Each row is followed by roughly how far along a hidden order it lies, from 0 to 9. A new part has a new order.
[ -7   8 -16  -3  14   9  -1   4   0  15   0   3   5   2  -1 -16  -7  20
 -16   9  -1]
5
[-12   4  -6  -1 -13  -6  -2  -6   2   5  -5   3   4   2  11  -4   3  -2
  -8   4  -3]
0
[ -9  16  -4   1  -1 -13   2   2  11  -6   1   1   0   7  17  -7   1  -6
  -1   3  -4]
1
[ -1   5  -6  -2   3 -37   3   2  -7 -18   4   1  -1   8  -4 -11   2  17
  -3   1  -1]
8
[ -1 -29   3   1 -11 -26  -2 -14 -28 -26   2   0  -1  15  10   2   4  14
  -1  -2   0]
6
[ -4   5 -17 -11   1  -7  -5 -11  -9  -7  -9   5   6  11  59 -12   8  31
 -17  10   2]
8
[  5  18   8  -2   2   1   1   7  13   8  -1   0  -9   3  23  -4   7 -11
   1   0  -3]
8
[ -3 -17  24   5 -27 -33   2   7  28 -12   5  -5  -1  -6  26  12  -4 -41
  24 -11  -7]
3
[ 12  13   9   4  10  44   0   6  11  17   1  -2 -15   2   5   9   5 -31
   6  -6  -1]
1
[  5 -32  -4   2  -9  -1  -2  -5 -17   3   4   0  -3   4 -21  -1  -3   5
  -2   1  -1]
9
[ -1  -9   8   1 -31 -38   1   4  24  -1   0  -2   3 -12  15   6   2 -17
  12  -3  -4]
9
[ -3 -24 -15  -6  -7 -21  -4  -6 -15  -2  -4   2  20 -12 -23  -9  -8  40
 -11   8   6]
9
[ 17  15  16   0  13  14   2   8  11  -7  -1  -3   0 -11  22  12   7 -25
  15  -8   6]
4
[ 15 -10   8   1  14  19   0  -2 -14  -6   4   0 -18  13  16   6   5  -4
   4  -3   2]
8

[ -8  -9  -4  -3  15 -12  14   4   3   0 -19 -10   0  -7  -5   8  -9  10
   4  -2  16   3   8   2 -10  -2 -21   0   3   4]
5
[  2   2   5   7   3   9  10  -4   2   3 -25 -22   3   9   4   0  21   0
   9  14   1  12   3  -3  -5 -11   0   1  10  16]
6
[-14  -4  -3  -1   3  -9   2  -1  -4  -2  -8   6   2   4  -3  11  -2   5
   2  -6   8  -6   4   4   0  -6 -12  -1   5   3]
6
[  5   9  11   3  -1  11  -8  -7  -2   2 -15   6  -2   5   6 -15  15   2
  -4  -5  -9 -11  -8  -3  -2  -9   1  -2   9  11]
8
[ 11   1   7   9  -1   9   9  -3   1   4  -9 -21   5   5   4  -1  16 -11
   6  14  -2   8   3  -6  -3  -5  14  -4   6   9]
9
[  4   3   1   5   5  12  10  -2   7   3 -23 -25   0   8   4  -2  17   2
  11  13   0  17   3  -2  -6  -5  -4   4   5  15]
1
[ -3 -11  -9   0   5   2  15   8   7   1 -16 -44   0   5  -4  -1   3  15
  12  12  16  35   9  -2  -3   3  -8   7   2   9]
0
[  9  -2   4   8  13   3  22  -1   9   4 -26 -23   4  -4   3   9  12  -9
  10  19   3  11   9  -3 -16  -5  -2  -3   5  12]
6
[ -9   8   5  -6  -1  -3 -20  -5  -7  -4   2  40  -4   0   1  -9  -6   6
 -14 -24  -8 -31 -10   4   4  -4  -8  -1   1  -4]
6
[ -3 -12  -4   9 -12   2  11   4  -5   2  -1 -50   8  16  -3   9  15   3
  14  22  15  35   9  -5  10  -5  13   1   8   7]
8
[-31 -10 -11  -8 -12 -17 -14   4 -14  -7  17   9   0  13 -10  12 -14  19
  -2 -16  15  -5   2   8  17  -2 -13   3   3 -10]
3

[-18   3  -3   0  -2  -5  -2  25   2   9  -1 -12   9   2   2   9  13   1
  12   2  -6  -3  -4   0  -4  -2  -3   3   4  -5   0   0   5  -1   4   5
   2   1]
9
[ -8   0   2  -2  -3   4   0  24   2   5   2  -9  -2   5  -2   8  16   6
  26  -1   1   3  -2  -1 -10   6   5   2  -3  -9  -5  -1   6  -4   4   9
  -4  -2]
9
[-16  -4  -8   4  -3  -8  -6  16   0  -9  -2 -11   2   2   2   5  16   1
  27   0  -5  10 -18  -7 -13   1   7   3  -2 -11  -2  -1  -2   1   3   3
  -4  -2]
9
[-16   3  -4   0  -2   1  -4  17   2   5  -1 -17   7   5   2   7  12   0
  29   5 -10  -1 -13   0  -2  -4   0   2   7 -14   1  -2   3  -1   5  -1
   1   0]
0
[ -9   0   3  -4  -3   6  -3  19   2   5   1 -10   0   6   0  10   7   3
  36   4  -2  -4  -6   0  -6   2  -2   2   1 -15  -2  -1   1  -3   4   1
  -1   0]
2
[-16   0   0  -1  -2   4  -5  23   1   7   0 -13   5   5   1   8  13   1
  25   3  -1  -4  -9  -2  -7   0   0   3   3 -12  -1  -1   1  -2   3   5
   1   0]
5
[-22   2  -3   0  -2  -2  -4  18   4   5  -2 -20   6   5   2   6  11  -1
  30   3  -7   1 -15  -4  -5  -4   1   3   3 -12  -1  -1   2   0   6   5
   1  -2]
2
[-18   4  -4   2  -1  -2  -5  28   3   1  -3 -11   9   4   3   6  13   0
  23   1  -9   0 -13  -5  -4  -3   1   2   4 -10   0  -1   8   0   4   5
  -4  -1]
7
[-17   5  -3   0  -2   3  -3  47   4   3  -2 -23  12   5   1   6  12   0
  20   2  -7   4 -15  -7  -5  -1   2   2   1  -4   0  -1   6   1   6   5
  -2  -3]
6
[-10   1   1  -4  -4   6  -4  24   0  13   1 -13  10   5   1  10  13   2
  18   5   0  -5   1   1  -6   2  -2   3   1 -11  -1   0   1  -3   4   4
   0  -1]
5
